Here is a tiny trained network, its code and every weight. The questions are about switching its units off for an input and a class, where a switched-off unit gives its printed mean instead of its output.

import numpy as np


def w(rows, s, z=0):
    codes = np.array(rows[::2]) - 128.0
    scale = np.full(codes.shape[1], s)
    scale[-1] = z or s
    return codes * scale


def f(y):
    return np.maximum(y, 0)


def log_softmax(a):
    a = a - a.max(-1, keepdims=True)
    return a - np.log(np.exp(a).sum(-1, keepdims=True))


def net(x, mask):
    res = np.array(x, float).reshape(1, 5) / 4 @ E
    y = f(res @ A[0][:, :-1].T + A[0][:, -1])
    res = res + np.where(mask, y, B[0][:, -1]) @ B[0][:, :-1]
    return log_softmax(res[-1] @ U[:, :-1].T + U[:, -1])


A, B = {}, {}
E = w([
[136,197,95,142,105,106,132,87,84],'x0',
[164,85,122,170,130,94,149,187,6],'x1',
[151,84,54,78,183,182,67,156,152],'x2',
[116,101,170,154,177,199,132,33,90],'x3',
[162,109,177,72,53,136,40,88,136],'x4',
],0.012)
A[0] = w([
[125,123,205,151,75,71,178,106,127,12],'n1',
[105,99,158,111,147,75,72,176,12,63],'n2',
[115,119,186,94,181,173,125,79,64,2],'n3',
[254,79,203,74,25,102,52,75,120,112],'n4',
[163,118,158,144,138,154,122,190,51,87],'n5',
[165,102,46,63,165,131,69,127,88,75],'n6',
[175,148,122,90,89,48,98,217,159,83],'n7',
],0.01,0.0026)
B[0] = w([
[234,44,196,120,201,119,82,68,180,196],'n1',
[74,161,141,107,154,82,48,121,145,199],'n2',
[83,31,118,1,63,49,229,80,78,173],'n3',
[105,190,150,163,197,115,200,171,80,254],'n4',
[102,201,208,97,133,97,85,125,126,185],'n5',
[204,118,145,177,209,75,132,72,180,197],'n6',
[121,98,88,65,125,81,148,81,33,218],'n7',
],0.0099,0.016)
U = w([
[250,89,154,144,157,109,106,78,157,49],'0',
[131,94,98,55,77,94,161,92,93,68],'1',
[102,169,139,165,170,124,189,149,128,188],'2',
[58,192,162,69,130,117,62,89,178,168],'3',
[157,132,140,118,137,119,133,104,123,253],'4',
[133,124,149,179,88,158,77,96,106,141],'5',
[101,164,134,164,30,180,108,173,136,48],'6',
[135,150,122,188,11,181,123,167,142,58],'7',
],0.011,0.0059)

Each question gives the input, the list of numbers given to net, and the class t.
The units are the neurons (one row each of A and B). Each row of codes is followed by its name. A weight is (code - 128) times the scale printed after its matrix; where a second scale follows, it is the last column's (A, B and U).
mask holds one flag per neuron, in row order. A switched-off neuron (its flag False) gives its mean, the last column of its row in B, instead of its output. The means were averaged over made-up inputs and are rounded, as every weight is.
A unit's drop is (log p(t) with every unit on - log p(t) with that unit switched off) / (log p(t) with every unit on - log p(t) with every unit switched off).
The circuit of an input: a set's keep is (log p(t) with only the set's units on - log p(t) with every unit switched off) / (log p(t) with every unit on - log p(t) with every unit switched off). Starting from all 7 units, units are removed one at a time, each time the one whose removal leaves the highest keep (on an exact tie, the one counted first), for as long as the keep stays at least 0.8.
circuit, biggest first: the units of the circuit, biggest drop first
top k neurons: the k neurons with the biggest drops, biggest first
drop of u: that unit's drop, to one decimal
input [2,4,-5,7,-4], class 1: top 3 neurons => (n3; n6; n4)
input [5,8,-4,-5,5], class 3: circuit, biggest first => (n2)
input [-6,-2,1,-6,7], class 2: top 2 neurons => (n4; n3)
input [7,7,5,0,-2], class 3: top 4 neurons => (n2; n5; n1; n4)
input [4,-6,-6,5,-6], class 0: circuit, biggest first => (n4; n1)
input [4,4,1,4,-2], class 1: top 3 neurons => (n4; n3; n1)
input [-6,-1,3,2,7], class 2: top 2 neurons => (n4; n1)
input [1,-8,-1,-8,1], class 1: top 3 neurons => (n7; n2; n5)
input [2,1,-6,-5,-6], class 0: circuit, biggest first => (n1; n4)
input [8,-6,2,-3,2], class 4: top 3 neurons => (n2; n5; n3)
input [2,-6,-5,-6,0], class 1: top 3 neurons => (n7; n6; n2)
input [0,-3,7,-2,-7], class 0: top 2 neurons => (n4; n6)
input [6,-7,7,-3,2], class 0: top 3 neurons => (n6; n2; n5)
input [-4,0,8,-4,-4], class 0: top neuron => (n6)
input [0,8,-7,-3,-7], class 3: circuit, biggest first => (n2; n5; n4)
input [-1,5,6,5,7], class 2: top 2 neurons => (n4; n1)
input [6,8,-4,-1,-2], class 3: circuit, biggest first => (n2; n5)
input [6,-5,-4,-6,3], class 1: drop of n6 => 0.3
input [7,-5,-8,-8,-6], class 0: drop of n3 => 0.2
input [-6,4,-1,7,1], class 1: drop of n7 => 0.0
input [-8,-2,-6,-8,7], class 1: circuit, biggest first => (n7)
